Here is a tiny trained network, its code and every weight. The questions are about switching its units off for an input and a class, where a switched-off unit gives its printed mean instead of its output.

import numpy as np


def w(rows, s, z=0):
    codes = np.array(rows[::2]) - 128.0
    scale = np.full(codes.shape[1], s)
    scale[-1] = z or s
    return codes * scale


def f(y):
    return np.maximum(y, 0)


def log_softmax(a):
    a = a - a.max(-1, keepdims=True)
    return a - np.log(np.exp(a).sum(-1, keepdims=True))


def net(x, mask):
    res = np.array(x, float).reshape(1, 3) / 4 @ E
    y = f(res @ A[0][:, :-1].T + A[0][:, -1])
    res = res + np.where(mask, y, B[0][:, -1]) @ B[0][:, :-1]
    return log_softmax(res[-1] @ U[:, :-1].T + U[:, -1])


A, B = {}, {}
E = w([
[131,173,98,253,37,49,74],'x0',
[65,247,61,35,56,128,196],'x1',
[33,79,163,162,154,46,254],'x2',
],0.0068)
A[0] = w([
[52,103,142,151,135,100,160,108],'n1',
[157,95,103,70,205,193,201,104],'n2',
[120,167,119,170,125,78,89,112],'n3',
[65,197,66,95,99,138,183,134],'n4',
[126,115,164,40,151,152,154,112],'n5',
[76,112,131,160,158,99,195,106],'n6',
[122,155,147,139,104,121,131,247],'n7',
[55,63,138,132,144,60,181,103],'n8',
[98,87,176,39,211,171,147,106],'n9',
[109,177,57,94,90,138,190,100],'n10',
[161,180,92,109,108,155,146,126],'n11',
[78,95,151,139,122,82,180,128],'n12',
[111,101,134,93,131,50,165,105],'n13',
[187,150,113,77,110,206,29,94],'n14',
[152,55,181,214,181,140,112,122],'n15',
[85,83,177,149,118,100,168,108],'n16',
[176,23,168,204,156,157,113,97],'n17',
[188,158,91,98,89,178,5,122],'n18',
[71,120,149,147,154,47,184,128],'n19',
[160,140,114,202,46,67,118,112],'n20',
[108,137,76,222,93,72,106,104],'n21',
[87,152,95,162,50,116,105,110],'n22',
[84,221,100,101,69,104,186,113],'n23',
[205,66,148,179,173,89,127,100],'n24',
[179,141,103,166,133,157,190,146],'n25',
[126,188,131,254,69,92,139,108],'n26',
[127,133,119,170,70,61,103,123],'n27',
[120,178,92,109,111,134,174,98],'n28',
[83,230,113,59,63,121,169,114],'n29',
[164,105,152,211,208,105,94,131],'n30',
],0.0097,0.015)
B[0] = w([
[150,132,91,152,96,163,157,159],'n1',
[71,171,146,97,125,187,116,169],'n2',
[111,134,138,105,117,175,119,153],'n3',
[156,132,138,148,156,98,86,193],'n4',
[93,152,127,100,146,176,92,161],'n5',
[134,135,92,162,90,150,142,163],'n6',
[108,7,108,104,170,91,146,247],'n7',
[155,136,109,156,72,152,154,173],'n8',
[81,163,148,89,139,176,112,177],'n9',
[168,181,157,149,168,103,113,167],'n10',
[143,123,118,144,137,104,123,154],'n11',
[135,109,96,149,99,147,135,172],'n12',
[145,131,85,145,115,166,116,150],'n13',
[153,136,65,175,70,172,171,174],'n14',
[156,142,142,140,160,103,88,193],'n15',
[151,130,115,153,92,146,138,158],'n16',
[169,180,152,140,156,98,86,185],'n17',
[129,102,74,172,76,149,166,190],'n18',
[140,105,94,157,91,138,145,182],'n19',
[92,149,150,82,121,189,120,176],'n20',
[87,166,134,105,138,175,122,172],'n21',
[118,156,149,99,126,138,110,158],'n22',
[171,137,150,140,152,110,96,186],'n23',
[158,173,141,144,159,112,95,170],'n24',
[122,96,124,132,136,130,115,146],'n25',
[87,160,141,85,134,163,109,181],'n26',
[84,145,148,90,132,154,124,168],'n27',
[156,168,153,135,133,106,103,150],'n28',
[172,147,153,151,162,111,94,191],'n29',
[159,135,141,136,162,108,108,189],'n30',
],0.014,0.015)
U = w([
[186,163,153,152,175,80,81,110],'0',
[21,169,139,56,121,186,107,127],'1',
[151,123,76,185,22,147,159,105],'2',
[78,5,116,80,177,54,148,251],'3',
[96,201,183,98,76,54,219,72],'4',
[106,189,173,88,68,49,202,66],'5',
[91,193,168,102,80,43,201,66],'6',
[94,195,182,101,59,48,201,70],'7',
],0.019,0.011)

Each question gives the input, the list of numbers given to net, and the class t.
The units are the neurons (one row each of A and B). Each row of codes is followed by its name. A weight is (code - 128) times the scale printed after its matrix; where a second scale follows, it is the last column's (A, B and U).
mask holds one flag per neuron, in row order. A switched-off neuron (its flag False) gives its mean, the last column of its row in B, instead of its output. The means were averaged over made-up inputs and are rounded, as every weight is.
A unit's drop is (log p(t) with every unit on - log p(t) with that unit switched off) / (log p(t) with every unit on - log p(t) with every unit switched off).
unit that matters most: the unit with the biggest drop
k most important neurons: the k neurons with the biggest drops, biggest first
drop when u is switched off: that unit's drop, to one decimal
input [-6,6,-2], class 0: unit that matters most => n29
input [-6,6,-5], class 0: 3 most important neurons => n29, n4, n10
input [4,1,5], class 2: 2 most important neurons => n19, n9
input [-5,7,8], class 2: 2 most important neurons => n8, n19
input [-5,3,-7], class 2: 2 most important neurons => n14, n18
input [-2,1,3], class 3: 2 most important neurons => n14, n18
input [3,3,2], class 3: 2 most important neurons => n17, n7
input [3,-1,-4], class 2: 2 most important neurons => n18, n14
input [-6,7,5], class 0: 2 most important neurons => n29, n4
input [6,-5,1], class 1: 3 most important neurons => n20, n26, n21
input [4,8,-7], class 0: drop when n29 is switched off => 0.8
input [0,3,-3], class 3: drop when n8 is switched off => 0.1
input [0,3,-2], class 3: drop when n17 is switched off => 0.2
input [5,3,-8], class 2: unit that matters most => n18
input [-3,0,-1], class 3: drop when n20 is switched off => 0.2
